Here is a tiny trained network, its code and every weight. The questions are about switching its units off for an input and a class, where a switched-off unit gives its printed mean instead of its output.

import numpy as np


def w(rows, s, z=0):
    codes = np.array(rows[::2]) - 128.0
    scale = np.full(codes.shape[1], s)
    scale[-1] = z or s
    return codes * scale


def f(y):
    return y / 2 * (1 + np.tanh(0.7978845608 * (y + 0.044715 * y**3)))


def log_softmax(a):
    a = a - a.max(-1, keepdims=True)
    return a - np.log(np.exp(a).sum(-1, keepdims=True))


def net(x, mask):
    res = np.array(x, float).reshape(1, 4) / 4 @ E
    y = f(res @ A[0][:, :-1].T + A[0][:, -1])
    res = res + np.where(mask, y, B[0][:, -1]) @ B[0][:, :-1]
    return log_softmax(res[-1] @ U[:, :-1].T + U[:, -1])


A, B = {}, {}
E = w([
[148,143,104,108,135,112,185,90,233,65],'x0',
[245,138,179,106,99,90,79,71,176,225],'x1',
[108,115,154,138,122,211,225,42,130,195],'x2',
[151,181,121,181,39,106,131,38,75,63],'x3',
],0.011)
A[0] = w([
[192,138,189,125,93,106,76,84,156,184,94],'N0',
[147,113,141,157,122,98,75,174,127,87,193],'N1',
[176,67,137,57,179,153,123,185,159,181,132],'N2',
[142,176,114,148,70,138,96,86,107,115,11],'N3',
[180,143,90,109,146,47,81,162,147,96,70],'N4',
[126,114,137,145,114,144,58,132,40,195,50],'N5',
[134,141,98,124,118,78,89,151,133,116,79],'N6',
[192,221,122,194,33,90,142,75,66,96,48],'N7',
[153,166,90,96,131,97,168,100,254,83,20],'N8',
[211,126,144,73,97,98,111,120,166,197,6],'N9',
[120,101,151,145,114,196,182,65,156,187,107],'N10',
],0.009,0.0021)
B[0] = w([
[57,127,133,81,104,186,139,147,103,40,236],'N0',
[129,58,110,64,138,92,91,40,103,126,200],'N1',
[117,160,79,163,214,37,167,196,208,125,228],'N2',
[160,156,183,169,204,70,168,154,153,123,179],'N3',
[150,23,133,127,76,91,152,71,107,168,218],'N4',
[112,231,87,109,77,139,41,106,140,185,205],'N5',
[166,72,171,123,139,129,146,101,98,143,175],'N6',
[167,139,119,192,189,89,162,218,183,113,252],'N7',
[89,254,102,85,78,183,14,99,97,214,220],'N8',
[91,79,172,45,107,247,177,179,146,90,228],'N9',
[190,26,92,92,112,69,158,62,109,152,219],'N10',
],0.0083,0.011)
U = w([
[184,158,143,153,184,89,168,207,219,141,56],'0',
[187,35,140,112,118,104,143,55,93,174,82],'1',
[125,238,136,115,105,156,69,122,110,213,254],'2',
[61,107,159,103,125,207,161,177,102,8,95],'3',
],0.011,0.0026)

Each question gives the input, the list of numbers given to net, and the class t.
The units are the neurons (one row each of A and B). Each row of codes is followed by its name. A weight is (code - 128) times the scale printed after its matrix; where a second scale follows, it is the last column's (A, B and U).
mask holds one flag per neuron, in row order. A switched-off neuron (its flag False) gives its mean, the last column of its row in B, instead of its output. The means were averaged over made-up inputs and are rounded, as every weight is.
A unit's drop is (log p(t) with every unit on - log p(t) with that unit switched off) / (log p(t) with every unit on - log p(t) with every unit switched off).
The circuit of an input: a set's keep is (log p(t) with only the set's units on - log p(t) with every unit switched off) / (log p(t) with every unit on - log p(t) with every unit switched off). Starting from all 11 units, units are removed one at a time, each time the one whose removal leaves the highest keep (on an exact tie, the one counted first), for as long as the keep stays at least 0.8.
units of the circuit, in order: the units of the circuit, biggest drop first
top k neurons: the k neurons with the biggest drops, biggest first
drop when u is switched off: that unit's drop, to one decimal
input [3,-3,-3,-2], class 1: top 3 neurons -> [N0, N9, N7]
input [-5,-5,-1,6], class 0: top neuron -> [N7]
input [-3,7,-8,-3], class 1: top 3 neurons -> [N4, N1, N6]
input [3,5,2,2], class 3: units of the circuit, in order -> [N0, N9]
input [1,1,-2,-1], class 1: top 4 neurons -> [N7, N5, N0, N8]
input [0,6,-5,7], class 0: top 2 neurons -> [N7, N3]
input [7,-2,0,-6], class 2: top 2 neurons -> [N8, N7]
input [-1,-8,-3,-8], class 0: top 3 neurons -> [N2, N0, N9]
input [4,3,-2,-2], class 2: top 3 neurons -> [N8, N7, N10]
input [2,6,0,5], class 3: top 3 neurons -> [N0, N9, N2]
input [-7,-5,-4,7], class 0: top 3 neurons -> [N7, N8, N3]
input [-1,-3,7,-6], class 1: top 2 neurons -> [N10, N7]
input [-5,7,-4,4], class 3: top 3 neurons -> [N0, N9, N8]
input [-5,4,3,-8], class 0: units of the circuit, in order -> [N2]
input [-2,8,-8,-7], class 1: top 3 neurons -> [N4, N1, N7]
input [3,6,-4,-1], class 3: units of the circuit, in order -> [N9, N0]
input [-8,-8,4,-4], class 2: units of the circuit, in order -> [N5, N9]
input [2,6,5,4], class 3: drop when N0 is switched off -> 0.7
input [1,3,-5,0], class 1: drop when N4 is switched off -> 0.2
input [-4,5,1,-2], class 3: drop when N8 is switched off -> 0.4
input [7,-4,-8,4], class 1: units of the circuit, in order -> [N4]
